m = ((109, 146, 126, 119), (113, 132, 118, 110), (136, 156, 118, 120), (141, 102, 137, 134), (115, 103, 121, 116), (107, 124, 127, 139), (127, 112, 132, 126), (105, 136, 135, 122), (148, 124, 132, 136), (139, 122, 140, 133), (112, 132, 126, 130), (119, 133, 130, 127))
Indices start at 1.
row 1 col 1 = 109
row 6 col 4 = 139
row 3 col 4 = 120
row 2 col 4 = 110
row 6 col 1 = 107
row 12 col 4 = 127
row 12 col 1 = 119
row 7 col 1 = 127
row 7 col 2 = 112
row 12 col 3 = 130
row 7 col 3 = 132
row 2 col 1 = 113
row 7 col 4 = 126
row 11 col 1 = 112
row 9 col 1 = 148
row 10 col 1 = 139
row 9 col 4 = 136
row 5 col 3 = 121
row 8 col 1 = 105
row 6 col 3 = 127
row 10 col 3 = 140
row 11 col 2 = 132
row 2 col 2 = 132

W =
[[112 121 109 129 132 134 121 135 127 142 114]
 [106 131 107 131 131 135 118 126 124 136 117]
 [109 125 113 130 135 140 121 136 130 135 118]
 [119 125 120 133 141 141 129 140 143 141 113]
 [123 124 110 125 133 134 127 129 130 144 111]
 [116 129 117 133 135 138 118 125 124 146 111]]
Rows and columns are counted from 1.
row 1 col 1	112
row 4 col 7	129
row 4 col 6	141
row 4 col 11	113
row 6 col 4	133
row 5 col 8	129
row 4 col 4	133
row 3 col 10	135
row 6 col 7	118
row 5 col 7	127
row 6 col 6	138
row 4 col 5	141
row 5 col 5	133
row 6 col 9	124
row 4 col 9	143
row 4 col 2	125
row 3 col 2	125
row 2 col 3	107
row 5 col 2	124
row 3 col 5	135
row 5 col 3	110
row 3 col 8	136
row 5 col 6	134

M =
[[129 129 130 114 140 117 121 123 148 129 102 138]
 [146 124 114 138 134 130 131 123 157 127 139 123]
 [111 146 119 127 112 132 116 141 121 133 140 115]
 [147 122 146 142 132 131 141 122 113 117 135 116]
 [116 138 132 125 119 140 144 109 114 110 131 133]
 [132 114 127 124 125 119 111 143 112 146 119 143]
 [131 129 130 112 137 120 119 122 146 131 102 140]
 [108 119 121 118 129 141 117 149 117 141 127 127]
 [108 132 118 119 122 144 114 146 122 137 133 119]
 [139 116 135 133 142 141 144 123 148 130 143 120]
 [135 127 117 137 141 106 128 126 151 123 115 127]
 [138 118 127 122 123 119 108 139 116 145 118 146]
 [139 129 131 110 128 125 111 124 137 137 107 145]
 [138 134 134 132 120 143 137 109 109 108 131 125]]
Indices start at 1.
(1, 1): 129
(14, 11): 131
(2, 1): 146
(14, 5): 120
(1, 11): 102
(6, 11): 119
(11, 4): 137
(11, 7): 128
(12, 5): 123
(9, 7): 114
(12, 2): 118
(11, 2): 127
(4, 9): 113
(11, 12): 127
(5, 7): 144
(7, 4): 112
(9, 9): 122
(9, 12): 119
(14, 4): 132
(1, 2): 129
(8, 3): 121
(10, 7): 144
(2, 5): 134
(1, 8): 123
(4, 7): 141
(4, 2): 122
(8, 7): 117
(12, 4): 122
(1, 6): 117
(1, 7): 121
(9, 4): 119
(3, 10): 133
(12, 3): 127

A =
[[125 111 124 152 135]
 [147 118 130 144 134]
 [123 106 140 110 131]
 [109 139 140 149 141]]
Rows and columns are counted from 1.
(1, 1) -> 125
(3, 5) -> 131
(1, 5) -> 135
(3, 1) -> 123
(2, 2) -> 118
(3, 3) -> 140

a =
[[140 146 133 109 110 145 139 111]
 [133 153 135 114 117 141 124 120]
 [129 120 136 130 122 145 132 137]
 [136 152 138 109 121 136 121 120]
 [134 118 135 125 117 145 139 131]
 [123 124 138 131 127 131 126 137]]
Rows and columns are counted from 1.
(1, 1) -> 140
(3, 4) -> 130
(6, 8) -> 137
(1, 8) -> 111
(3, 8) -> 137
(1, 2) -> 146
(2, 4) -> 114
(4, 1) -> 136
(4, 7) -> 121
(5, 1) -> 134
(2, 8) -> 120
(2, 7) -> 124
(1, 6) -> 145
(1, 5) -> 110
(5, 6) -> 145
(3, 6) -> 145
(6, 3) -> 138
(4, 4) -> 109

x =
array([[118, 133, 143, 133, 136],
       [134, 140, 133, 134, 125],
       [132, 142, 136, 126, 129],
       [125, 133, 145, 139, 129],
       [138, 128, 128, 125, 131],
       [127, 129, 135, 151, 133],
       [127, 130, 140, 142, 129],
       [136, 125, 123, 143, 136],
       [130, 139, 138, 127, 129]])
Indices start at 1.
(1, 1) = 118
(9, 4) = 127
(3, 4) = 126
(9, 5) = 129
(3, 2) = 142
(5, 4) = 125
(8, 1) = 136
(6, 5) = 133
(2, 3) = 133
(9, 3) = 138
(2, 5) = 125
(8, 3) = 123
(8, 5) = 136
(9, 1) = 130
(1, 3) = 143
(5, 5) = 131
(5, 3) = 128
(4, 1) = 125
(4, 5) = 129
(2, 1) = 134

grid =
[[131 119 130 124 129 122 125 129 125 125]
 [112 119 116 119 117 122 143 100 101 110]
 [146 103 109 113 131 120 125 124 121 149]
 [133 118 129 132 128 121 126 124 127 126]
 [143 109 139 113 140 125 120 112 131 145]]
Rows and columns are counted from 1.
row 1 col 1 = 131
row 4 col 6 = 121
row 1 col 4 = 124
row 2 col 9 = 101
row 5 col 10 = 145
row 4 col 2 = 118
row 2 col 6 = 122
row 5 col 1 = 143
row 2 col 10 = 110
row 2 col 4 = 119
row 3 col 9 = 121
row 1 col 5 = 129
row 5 col 5 = 140
row 1 col 7 = 125
row 4 col 3 = 129
row 2 col 8 = 100
row 1 col 10 = 125
row 3 col 7 = 125
row 4 col 9 = 127

B =
[[127 126 113 117 122 118 114 128 125 122 131 129 114 117]
 [120 139 118 132 117 140 123 127 144 118 134 113 113 127]
 [124 133 115 124 117 125 119 125 134 116 130 115 117 129]
 [125 112 120 117 126 129 121 123 110 136 126 131 129 141]
 [102 129 124 118 105 127 102 140 143 114 126 117 122 131]
 [118 126 135 135 117 133 122 115 126 130 128 132 124 144]
 [115 126 127 130 128 123 131 123 132 116 130 125 128 130]
 [147 125 118 121 140 116 117 136 121 137 126 144 123 114]
 [129 137 126 123 129 134 116 124 134 127 125 122 120 124]
 [119 126 122 119 123 133 117 131 131 132 127 124 126 140]]
Rows and columns are counted from 1.
(1, 1): 127
(5, 11): 126
(4, 14): 141
(4, 9): 110
(8, 8): 136
(5, 2): 129
(6, 7): 122
(9, 13): 120
(5, 13): 122
(9, 11): 125
(3, 4): 124
(9, 9): 134
(2, 7): 123
(3, 3): 115
(3, 7): 119
(1, 10): 122
(5, 6): 127
(4, 10): 136
(7, 7): 131
(6, 2): 126
(2, 2): 139
(7, 9): 132
(10, 14): 140
(2, 14): 127
(4, 1): 125
(4, 4): 117
(7, 12): 125
(10, 1): 119
(3, 13): 117
(10, 2): 126
(3, 11): 130
(8, 3): 118
(3, 12): 115
(7, 2): 126
(8, 7): 117
(7, 13): 128

X =
[[126 135 143 112 116]
 [102 126 111 117 134]
 [113 127 112 145 150]
 [154 132 127 113 141]]
Rows and columns are counted from 1.
(1, 1) = 126
(3, 5) = 150
(3, 2) = 127
(2, 1) = 102
(2, 4) = 117
(4, 5) = 141
(4, 3) = 127

arr =
[[131 128 127 129 122 137 156 129 128 129 138]
 [130 141 133 124 136 132 125 134 131 122 135]
 [126 125 123 118 124 123 147 123 130 129 136]
 [105 124 122 115 136 136 123 121 126 120 124]
 [102 120 127 131 136 127 132 132 122 115 132]
 [133 119 125 125 120 134 127 123 128 137 124]
 [130 129 129 118 124 149 122 126 131 108 130]
 [121 132 125 134 124 134 146 135 129 120 123]
 [137 130 132 117 138 124 129 116 124 127 134]
 [127 134 130 141 129 123 144 123 131 134 127]]
Rows and columns are counted from 1.
row 1 col 1 = 131
row 2 col 10 = 122
row 1 col 8 = 129
row 1 col 10 = 129
row 8 col 10 = 120
row 10 col 1 = 127
row 5 col 6 = 127
row 2 col 6 = 132
row 6 col 8 = 123
row 10 col 11 = 127
row 3 col 11 = 136
row 6 col 4 = 125
row 7 col 3 = 129
row 4 col 5 = 136
row 7 col 8 = 126
row 8 col 7 = 146
row 7 col 10 = 108
row 8 col 5 = 124
row 2 col 9 = 131
row 10 col 9 = 131
row 10 col 2 = 134
row 4 col 4 = 115
row 5 col 2 = 120
row 1 col 9 = 128
row 5 col 4 = 131
row 1 col 11 = 138
row 5 col 11 = 132
row 9 col 9 = 124
row 4 col 8 = 121
row 2 col 7 = 125
row 9 col 8 = 116
row 1 col 5 = 122

data =
[[120 124 124 122 124 130 130 131 126 128 103 124 127 113 121]
 [131 124 125 123 125 126 132 124 133 119 135 130 129 110 126]
 [118 135 127 119 130 132 130 128 128 134 130 124 118 132 129]
 [132 129 128 123 133 123 132 121 133 128 146 125 121 124 124]]
Indices start at 1.
(1, 1)	120
(2, 1)	131
(2, 14)	110
(1, 9)	126
(1, 6)	130
(2, 12)	130
(3, 5)	130
(1, 15)	121
(2, 9)	133
(1, 8)	131
(3, 14)	132
(4, 6)	123
(4, 2)	129
(4, 4)	123
(1, 14)	113
(1, 2)	124
